Below are the code and all the weights of a small trained network. Each question names an input and a class and asks about switching units off, where a switched-off unit gives its printed mean instead of its output.

import numpy as np


def w(rows, s, z=0):
    codes = np.array(rows[::2]) - 128.0
    scale = np.full(codes.shape[1], s)
    scale[-1] = z or s
    return codes * scale


def f(y):
    return np.maximum(y, 0)


def log_softmax(a):
    a = a - a.max(-1, keepdims=True)
    return a - np.log(np.exp(a).sum(-1, keepdims=True))


def net(x, mask):
    res = np.array(x, float).reshape(1, 4) / 4 @ E
    y = f(res @ A[0][:, :-1].T + A[0][:, -1])
    res = res + np.where(mask, y, B[0][:, -1]) @ B[0][:, :-1]
    return log_softmax(res[-1] @ U[:, :-1].T + U[:, -1])


A, B = {}, {}
E = w([
[115,105,58,180,104,67,206,124,246],'x0',
[143,147,79,217,168,204,97,120,74],'x1',
[83,254,144,156,153,99,115,213,164],'x2',
[107,147,81,135,74,217,70,115,156],'x3',
],0.012)
A[0] = w([
[115,65,86,155,131,196,115,21,87,150],'n1',
[156,118,79,218,114,168,143,136,67,122],'n2',
[157,205,137,133,7,13,185,206,102,254],'n3',
[173,81,165,88,35,126,100,80,4,179],'n4',
[165,47,192,82,2,133,127,76,90,170],'n5',
[80,169,185,143,150,189,62,182,29,109],'n6',
[45,92,119,133,44,106,206,122,232,101],'n7',
[52,124,29,157,152,132,184,159,233,98],'n8',
],0.0077,0.0038)
B[0] = w([
[166,86,118,204,101,121,176,74,119,242],'n1',
[184,97,150,233,222,86,131,71,117,200],'n2',
[50,161,140,104,182,39,107,249,137,243],'n3',
[89,163,91,95,101,158,157,71,255,254],'n4',
[89,84,153,82,94,159,242,21,78,244],'n5',
[62,219,42,84,192,33,61,169,175,228],'n6',
[32,163,30,223,69,163,76,197,36,242],'n7',
[146,156,100,214,92,74,36,113,199,244],'n8',
],0.0087,0.011)
U = w([
[135,93,142,167,158,76,172,198,24,164],'0',
[212,151,122,184,107,126,121,111,199,6],'1',
[80,193,195,76,122,75,200,188,161,197],'2',
[148,102,135,87,68,200,255,59,125,140],'3',
[60,166,36,144,81,119,27,158,156,112],'4',
],0.0099,0.0021)

Each question gives the input, the list of numbers given to net, and the class t.
The units are the neurons (one row each of A and B). Each row of codes is followed by its name. A weight is (code - 128) times the scale printed after its matrix; where a second scale follows, it is the last column's (A, B and U).
mask holds one flag per neuron, in row order. A switched-off neuron (its flag False) gives its mean, the last column of its row in B, instead of its output. The means were averaged over made-up inputs and are rounded, as every weight is.
A unit's drop is (log p(t) with every unit on - log p(t) with that unit switched off) / (log p(t) with every unit on - log p(t) with every unit switched off).
The circuit of an input: a set's keep is (log p(t) with only the set's units on - log p(t) with every unit switched off) / (log p(t) with every unit on - log p(t) with every unit switched off). Starting from all 8 units, units are removed one at a time, each time the one whose removal leaves the highest keep (on an exact tie, the one counted first), for as long as the keep stays at least 0.8.
circuit, biggest first: the units of the circuit, biggest drop first
most important unit: the unit with the biggest drop
top k neurons: the k neurons with the biggest drops, biggest first
drop of u: that unit's drop, to one decimal
input [8,-6,-3,-4], class 4: most important unit -> n7
input [-2,-1,-1,1], class 3: circuit, biggest first -> n3, n8
input [-4,6,-3,-2], class 1: circuit, biggest first -> n7, n2
input [-3,7,-2,6], class 1: circuit, biggest first -> n2, n1
input [7,7,-2,1], class 1: circuit, biggest first -> n2, n6
input [0,3,-2,-4], class 3: top 2 neurons -> n3, n8
input [-2,-1,5,-3], class 2: top 2 neurons -> n7, n8
input [-4,7,-5,-8], class 3: top 2 neurons -> n4, n8
input [6,1,-8,0], class 3: drop of n1 -> 0.0
input [0,4,0,-4], class 0: drop of n8 -> 0.3
input [6,5,-2,3], class 1: drop of n1 -> 0.2
input [-6,-6,-3,-2], class 3: drop of n5 -> 0.1
